The symbols move the elements like this.
x480 § x12
x480 @ x455
x480 * x304
x211 § x950
x211 @ x510
x211 * x190
x592 § x38
x592 @ x767
x592 * x164
x314 § x207
x314 @ x678
x314 * x936
x152 § x462
x152 @ x570
x152 * x968
x561 § x138
x561 @ x936
x561 * x64
x693 § x592
x693 @ x993
x693 * x898
x989 § x537
x989 @ x472
x989 * x586
x759 § x739
x759 @ x38
x759 * x21
x879 § x878
x879 @ x989
x879 * x119
x343 § x419
x343 @ x283
x343 * x472
x514 § x129
x514 @ x537
x514 * x21
x190 § x190
x190 @ x211
x190 * x278
x455 § x370
x455 @ x59
x455 * x480
x970 § x952
x970 @ x547
x970 * x230
x488 § x136
x488 @ x649
x488 * x885
x559 § x162
x559 @ x748
x559 * x286
x124 § x673
x124 @ x450
x124 * x129
x370 § x625
x370 @ x304
x370 * x161
x246 § x748
x246 @ x12
x246 * x161
x736 § x587
x736 @ x680
x736 * x680
x481 § x278
x481 @ x524
x481 * x524
x265 § x632
x265 @ x515
x265 * x929
x168 § x444
x168 @ x449
x168 * x950
x586 § x514
x586 @ x989
x586 * x611
x230 § x450
x230 @ x970
x230 * x505
x596 § x885
x596 @ x136
x596 * x59
x485 § x455
x485 @ x320
x485 * x625
x929 § x314
x929 @ x265
x929 * x678
x320 § x59
x320 @ x895
x320 * x485
x524 § x190
x524 @ x988
x524 * x283
x537 § x786
x537 @ x125
x537 * x514
x505 § x283
x505 @ x419
x505 * x462
x678 § x90
x678 @ x12
x678 * x314
x449 § x444
x449 @ x119
x449 * x168
x607 § x136
x607 @ x278
x607 * x168
x816 § x607
x816 @ x481
x816 * x398
x710 § x693
x710 @ x64
x710 * x38
x915 § x611
x915 @ x786
x915 * x767
x767 § x192
x767 @ x915
x767 * x952
x962 § x161
x962 @ x135
x962 * x202
x304 § x485
x304 @ x885
x304 * x370
x940 § x879
x940 @ x444
x940 * x247
x675 § x936
x675 @ x445
x675 * x596
x993 § x29
x993 @ x286
x993 * x693
x445 § x314
x445 @ x632
x445 * x675
x625 § x480
x625 @ x485
x625 * x846
x286 § x942
x286 @ x559
x286 * x993
x739 § x125
x739 @ x993
x739 * x29
x632 § x678
x632 @ x480
x632 * x307
x90 § x445
x90 @ x340
x90 * x207
x247 § x119
x247 @ x940
x247 * x547
x207 § x675
x207 @ x90
x207 * x59
x884 § x816
x884 @ x444
x884 * x138
x947 § x879
x947 @ x192
x947 * x462
x307 § x559
x307 @ x246
x307 * x309
x680 § x307
x680 @ x548
x680 * x207
x585 § x265
x585 @ x202
x585 * x611
x12 § x846
x12 @ x370
x12 * x678
x129 § x124
x129 @ x124
x129 * x940
x462 § x343
x462 @ x472
x462 * x767
x278 § x884
x278 @ x190
x278 * x607
x419 § x776
x419 @ x168
x419 * x505
x556 § x947
x556 @ x73
x556 * x878
x119 § x636
x119 @ x879
x119 * x419
x161 § x736
x161 @ x340
x161 * x515
x748 § x929
x748 @ x585
x748 * x559
x885 § x202
x885 @ x505
x885 * x304
x162 § x64
x162 @ x929
x162 * x942
x776 § x570
x776 @ x636
x776 * x283
x325 § x129
x325 @ x576
x325 * x556
x283 § x152
x283 @ x247
x283 * x968
x164 § x759
x164 @ x472
x164 * x125
x59 § x889
x59 @ x596
x59 * x455
x543 § x585
x543 @ x736
x543 * x246
x786 § x736
x786 @ x21
x786 * x915
x510 § x129
x510 @ x934
x510 * x211
x64 § x514
x64 @ x309
x64 * x138
x587 § x561
x587 @ x675
x587 * x548
x192 § x929
x192 @ x611
x192 * x947
x547 § x767
x547 @ x514
x547 * x970
x125 § x21
x125 @ x164
x125 * x693
x548 § x135
x548 @ x587
x548 * x680
x988 § x211
x988 @ x73
x988 * x524
x576 § x450
x576 @ x472
x576 * x325
x444 § x481
x444 @ x950
x444 * x884
x38 § x898
x38 @ x680
x38 * x759
x450 § x541
x450 @ x230
x450 * x947
x29 § x710
x29 @ x942
x29 * x309
x340 § x309
x340 @ x138
x340 * x161
x618 § x556
x618 @ x673
x618 * x879
x649 § x587
x649 @ x135
x649 * x138
x138 § x548
x138 @ x649
x138 * x340
x846 § x370
x846 @ x625
x846 * x90
x952 § x947
x952 @ x618
x952 * x152
x950 § x524
x950 @ x168
x950 * x444
x137 § x586
x137 @ x462
x137 * x541
x898 § x164
x898 @ x693
x898 * x739
x73 § x625
x73 @ x889
x73 * x988
x541 § x576
x541 @ x759
x541 * x673
x889 § x934
x889 @ x119
x889 * x73
x515 § x962
x515 @ x161
x515 * x265
x22 § x889
x22 @ x462
x22 * x304
x309 § x286
x309 @ x307
x309 * x64
x398 § x879
x398 @ x247
x398 * x570
x136 § x488
x136 @ x884
x136 * x884
x673 § x325
x673 @ x541
x673 * x618
x202 § x515
x202 @ x962
x202 * x585
x135 § x340
x135 @ x561
x135 * x962
x936 § x649
x936 @ x314
x936 * x561
x636 § x398
x636 @ x878
x636 * x481
x472 § x283
x472 @ x947
x472 * x576
x878 § x247
x878 @ x556
x878 * x586
x611 § x547
x611 @ x586
x611 * x192
x934 § x124
x934 @ x968
x934 * x510
x895 § x596
x895 @ x607
x895 * x320
x570 § x505
x570 @ x124
x570 * x152
x21 § x161
x21 @ x230
x21 * x786
x968 § x636
x968 @ x152
x968 * x968
x942 § x64
x942 @ x748
x942 * x29

In the rows, 58 means zero.

The rows follow the links: the fewer symbols apart two elements are, the more alike their rows tend to be.

Each row is also shifted at random along 7 hidden directions that mean nothing.

Known rows, each with its element:
(72, 65, 57, 30, 49, 56, 54, 68, 77, 54, 53, 50, 46, 38, 67, 59, 53, 55, 60, 64, 62, 44, 72, 60, 60, 61, 63, 53, 52, 47, 57, 76, 63, 67, 74, 74, 44, 46, 72, 67, 63, 56, 31)
element: x576
(44, 19, 66, 16, 64, 55, 66, 51, 80, 32, 58, 54, 55, 61, 20, 63, 61, 53, 66, 64, 71, 48, 64, 60, 67, 63, 71, 63, 75, 35, 64, 49, 46, 52, 61, 71, 53, 61, 50, 56, 46, 62, 67)
element: x596
(60, 44, 56, 52, 70, 53, 61, 60, 50, 51, 68, 62, 78, 65, 63, 60, 69, 73, 64, 66, 61, 65, 58, 45, 60, 53, 53, 64, 64, 63, 62, 60, 54, 58, 46, 53, 76, 70, 59, 52, 65, 64, 70)
element: x12
(39, 39, 72, 56, 80, 62, 47, 64, 32, 45, 65, 60, 72, 52, 39, 72, 68, 69, 59, 51, 54, 63, 76, 55, 51, 59, 61, 71, 68, 84, 61, 46, 36, 27, 33, 53, 63, 72, 58, 45, 69, 61, 84)
element: x135
(61, 55, 55, 53, 49, 55, 57, 60, 60, 57, 64, 58, 61, 73, 52, 55, 68, 72, 61, 54, 63, 63, 59, 58, 60, 59, 61, 60, 52, 60, 54, 60, 51, 44, 42, 66, 50, 62, 54, 54, 59, 58, 65)
element: x929
(77, 41, 66, 34, 59, 57, 61, 60, 54, 54, 61, 47, 53, 64, 58, 57, 66, 72, 58, 68, 58, 64, 61, 65, 62, 63, 74, 60, 56, 56, 57, 70, 54, 35, 46, 68, 56, 63, 47, 62, 67, 60, 67)
element: x286
(79, 70, 55, 73, 63, 68, 55, 82, 52, 55, 66, 58, 55, 57, 60, 58, 53, 59, 42, 49, 49, 50, 66, 54, 60, 42, 64, 46, 49, 61, 61, 43, 49, 43, 55, 56, 42, 48, 56, 55, 66, 36, 37)
element: x611
(44, 54, 69, 79, 70, 44, 62, 46, 41, 57, 55, 70, 62, 66, 63, 52, 60, 54, 51, 62, 43, 58, 63, 53, 57, 43, 44, 50, 60, 64, 63, 48, 54, 67, 53, 51, 62, 60, 53, 59, 62, 62, 65)
element: x192
(38, 43, 49, 54, 66, 68, 65, 50, 58, 46, 64, 70, 72, 62, 35, 58, 48, 51, 58, 63, 65, 47, 45, 48, 58, 54, 65, 69, 66, 35, 66, 53, 56, 82, 57, 54, 74, 70, 56, 62, 56, 56, 60)
element: x488
(46, 53, 64, 49, 38, 47, 60, 38, 78, 59, 54, 42, 43, 63, 47, 55, 55, 50, 73, 58, 61, 62, 65, 73, 62, 72, 68, 57, 60, 43, 59, 61, 49, 42, 50, 74, 43, 51, 47, 70, 37, 61, 74)
element: x710
(80, 62, 43, 53, 63, 70, 55, 88, 65, 47, 79, 55, 68, 53, 71, 66, 63, 65, 55, 56, 67, 56, 69, 46, 70, 50, 66, 57, 61, 55, 56, 56, 54, 47, 57, 56, 61, 52, 79, 48, 63, 43, 41)
element: x304
(35, 52, 38, 50, 51, 62, 64, 52, 76, 52, 61, 76, 51, 67, 39, 64, 38, 45, 58, 61, 66, 37, 45, 54, 54, 50, 66, 53, 51, 27, 51, 73, 66, 90, 70, 68, 58, 63, 69, 59, 62, 64, 48)
element: x444
(60, 41, 76, 46, 62, 52, 65, 60, 49, 39, 58, 54, 61, 65, 59, 51, 69, 59, 58, 75, 54, 62, 71, 56, 55, 54, 61, 67, 74, 63, 70, 42, 42, 34, 42, 50, 54, 57, 54, 66, 57, 61, 76)
element: x246
(79, 58, 59, 40, 52, 74, 54, 69, 59, 56, 59, 45, 65, 52, 47, 51, 63, 69, 57, 54, 67, 58, 52, 61, 59, 68, 70, 73, 55, 56, 64, 56, 54, 48, 51, 61, 52, 62, 46, 62, 58, 46, 50)
element: x561
(55, 63, 76, 81, 64, 49, 65, 47, 46, 61, 46, 62, 53, 59, 67, 47, 57, 45, 49, 62, 41, 60, 61, 60, 58, 48, 44, 51, 64, 65, 68, 37, 56, 63, 64, 46, 55, 50, 49, 66, 51, 56, 60)
element: x586
(68, 61, 71, 38, 47, 53, 58, 59, 72, 52, 49, 48, 39, 46, 75, 45, 60, 40, 49, 70, 54, 50, 72, 64, 71, 56, 57, 52, 57, 45, 60, 59, 56, 63, 72, 67, 35, 36, 67, 71, 50, 53, 33)
element: x970
(21, 66, 54, 65, 53, 62, 45, 65, 58, 56, 64, 66, 44, 48, 71, 76, 58, 33, 55, 54, 61, 58, 76, 62, 61, 60, 56, 57, 62, 66, 39, 65, 55, 53, 64, 57, 53, 45, 101, 44, 56, 69, 61)
element: x816
(72, 64, 71, 71, 59, 61, 58, 63, 56, 54, 57, 51, 51, 55, 57, 52, 53, 48, 48, 55, 46, 56, 66, 60, 62, 47, 58, 49, 58, 59, 70, 34, 47, 42, 54, 51, 44, 46, 50, 62, 50, 43, 48)
element: x915
(68, 64, 50, 53, 52, 63, 57, 68, 74, 55, 66, 49, 64, 54, 68, 57, 65, 55, 63, 56, 71, 63, 58, 55, 72, 63, 58, 62, 64, 52, 57, 53, 57, 57, 62, 55, 59, 49, 71, 54, 43, 51, 51)
element: x59
(48, 78, 50, 79, 23, 50, 61, 45, 75, 68, 57, 57, 58, 79, 60, 37, 60, 49, 67, 52, 66, 67, 46, 60, 62, 59, 49, 60, 49, 46, 57, 49, 53, 65, 45, 58, 44, 48, 54, 65, 31, 55, 62)
element: x543
(64, 65, 51, 54, 56, 79, 45, 71, 53, 60, 70, 56, 61, 44, 86, 60, 65, 45, 46, 67, 65, 67, 51, 53, 73, 58, 57, 64, 53, 58, 49, 70, 63, 68, 62, 45, 67, 50, 90, 49, 58, 57, 37)
element: x136
(54, 65, 45, 72, 63, 56, 58, 57, 65, 72, 57, 67, 53, 63, 28, 70, 46, 71, 59, 26, 56, 43, 57, 66, 54, 61, 63, 43, 46, 57, 47, 61, 66, 65, 69, 81, 51, 67, 39, 50, 66, 50, 53)
element: x472
(70, 78, 44, 87, 45, 59, 61, 49, 60, 76, 66, 53, 61, 69, 69, 52, 49, 63, 65, 52, 58, 66, 42, 61, 58, 63, 63, 56, 50, 51, 57, 66, 66, 61, 51, 59, 66, 60, 47, 67, 50, 51, 62)
element: x993
(72, 64, 50, 45, 51, 70, 60, 75, 71, 60, 57, 58, 41, 61, 39, 61, 55, 60, 47, 41, 65, 41, 58, 73, 64, 64, 76, 52, 53, 47, 45, 58, 65, 56, 77, 78, 37, 52, 54, 57, 62, 44, 41)
element: x419
(44, 38, 80, 41, 84, 52, 62, 65, 36, 40, 51, 64, 50, 43, 62, 66, 68, 52, 49, 69, 47, 51, 89, 64, 53, 59, 61, 63, 82, 75, 57, 55, 54, 44, 71, 59, 59, 57, 69, 61, 74, 66, 71)
element: x152
(48, 40, 87, 26, 63, 41, 51, 57, 62, 52, 43, 49, 40, 42, 84, 67, 82, 46, 59, 78, 58, 75, 82, 67, 64, 67, 41, 57, 72, 85, 48, 65, 58, 42, 72, 54, 51, 44, 83, 48, 52, 85, 69)
element: x889
(66, 50, 73, 42, 49, 58, 60, 53, 74, 58, 41, 52, 39, 61, 47, 58, 55, 48, 57, 65, 56, 61, 44, 69, 51, 59, 55, 51, 55, 61, 60, 49, 62, 49, 67, 49, 42, 52, 49, 55, 49, 67, 57)
element: x190
(71, 76, 58, 83, 60, 63, 59, 59, 55, 57, 62, 48, 60, 43, 69, 57, 40, 49, 61, 59, 46, 56, 67, 54, 52, 55, 65, 57, 66, 55, 78, 45, 54, 49, 55, 48, 63, 50, 55, 74, 51, 43, 53)
element: x759
(66, 65, 51, 53, 60, 58, 54, 66, 62, 67, 53, 62, 55, 54, 57, 69, 53, 69, 60, 53, 60, 54, 52, 58, 48, 58, 54, 51, 46, 68, 50, 74, 71, 65, 69, 63, 58, 64, 60, 49, 72, 65, 48)
element: x934
(61, 71, 56, 93, 53, 53, 57, 30, 53, 81, 57, 61, 69, 68, 73, 42, 53, 55, 58, 59, 49, 74, 28, 50, 65, 50, 37, 49, 40, 54, 66, 57, 65, 89, 50, 43, 71, 60, 39, 60, 46, 58, 52)
element: x786
(59, 69, 62, 78, 71, 68, 66, 81, 41, 48, 56, 67, 52, 49, 59, 62, 51, 46, 43, 54, 48, 43, 76, 61, 47, 52, 65, 62, 80, 68, 62, 34, 59, 48, 76, 47, 56, 51, 67, 65, 65, 46, 57)
element: x119

Start, symbols taken left to right, then the element you end at.
Answer with the element's name.
(60, 53, 51, 56, 54, 55, 68, 56, 64, 55, 61, 59, 71, 76, 38, 52, 60, 74, 67, 53, 66, 58, 47, 54, 55, 58, 62, 64, 60, 51, 64, 51, 54, 57, 47, 62, 60, 69, 39, 59, 55, 54, 69)
* @ § @ * @ @ @ *: x576
(48, 51, 56, 57, 65, 50, 47, 50, 60, 66, 66, 61, 53, 58, 61, 66, 59, 61, 54, 51, 53, 57, 63, 55, 72, 51, 54, 41, 38, 53, 47, 77, 55, 68, 53, 74, 56, 58, 63, 46, 68, 60, 47)
* § @ @ § @ * @: x230
(59, 62, 60, 38, 51, 53, 48, 65, 74, 59, 51, 53, 41, 46, 52, 71, 57, 61, 63, 48, 61, 51, 73, 67, 54, 65, 58, 48, 49, 68, 47, 71, 61, 47, 67, 75, 39, 51, 68, 51, 63, 64, 48)
* @ § * @ * § *: x278
(78, 59, 54, 67, 63, 69, 44, 67, 41, 73, 69, 58, 72, 69, 59, 56, 72, 82, 49, 46, 59, 76, 38, 54, 66, 54, 53, 56, 34, 77, 52, 61, 56, 49, 35, 52, 63, 71, 47, 37, 71, 52, 55)
* * @ * * *: x192
(50, 58, 48, 46, 53, 59, 56, 49, 60, 55, 63, 58, 77, 51, 71, 50, 63, 60, 69, 71, 71, 60, 52, 47, 62, 66, 55, 76, 60, 46, 62, 77, 61, 86, 54, 58, 75, 64, 71, 65, 56, 64, 55)
* @ @ @ § § § § §: x607
(50, 57, 66, 64, 58, 54, 53, 56, 64, 66, 46, 59, 45, 62, 42, 72, 53, 58, 61, 46, 55, 64, 53, 68, 45, 59, 50, 48, 52, 79, 53, 50, 60, 41, 60, 52, 48, 59, 53, 42, 55, 69, 70)
@ @ @ @ @ @ @: x450
(61, 66, 82, 80, 62, 47, 56, 37, 40, 70, 46, 53, 59, 51, 92, 42, 61, 45, 53, 75, 39, 76, 54, 57, 60, 53, 35, 53, 56, 72, 72, 51, 59, 68, 55, 36, 67, 48, 53, 68, 50, 64, 59)
* @ * @ § @ *: x481
(39, 74, 34, 74, 48, 49, 62, 55, 82, 63, 58, 74, 57, 65, 52, 70, 41, 54, 72, 48, 65, 46, 53, 49, 46, 52, 48, 48, 54, 51, 52, 66, 69, 79, 69, 62, 60, 58, 73, 52, 54, 67, 56)
* @ § @ @ @ @: x607
(58, 49, 61, 42, 59, 60, 61, 57, 62, 52, 50, 63, 49, 56, 62, 61, 53, 48, 53, 76, 56, 54, 48, 56, 51, 50, 56, 55, 57, 53, 59, 66, 67, 70, 70, 49, 60, 57, 67, 58, 65, 71, 49)
§ § * @ * @ @: x211
(65, 63, 50, 55, 34, 56, 62, 50, 79, 64, 60, 45, 47, 71, 47, 53, 53, 61, 70, 51, 64, 57, 53, 70, 61, 69, 73, 57, 51, 40, 55, 66, 55, 46, 52, 76, 44, 55, 43, 69, 46, 52, 63)
* § § @ § @: x265
(47, 59, 63, 64, 52, 52, 53, 48, 70, 56, 62, 45, 46, 50, 56, 64, 47, 46, 67, 54, 55, 58, 76, 64, 64, 63, 65, 51, 61, 49, 62, 58, 47, 42, 52, 68, 50, 47, 61, 64, 44, 55, 63)
* * § * @ * @ §: x161
(81, 47, 51, 54, 81, 67, 55, 79, 55, 54, 74, 57, 72, 58, 55, 73, 65, 77, 55, 50, 63, 63, 56, 49, 68, 52, 63, 52, 59, 68, 57, 54, 57, 43, 54, 54, 70, 67, 57, 38, 68, 50, 54)
@ @ * § * *: x480
(44, 62, 71, 80, 58, 47, 61, 36, 57, 60, 53, 50, 55, 49, 68, 55, 47, 39, 66, 66, 45, 64, 69, 61, 56, 61, 55, 57, 71, 54, 73, 47, 52, 55, 55, 50, 63, 49, 54, 75, 39, 59, 73)
* @ * @ § §: x739
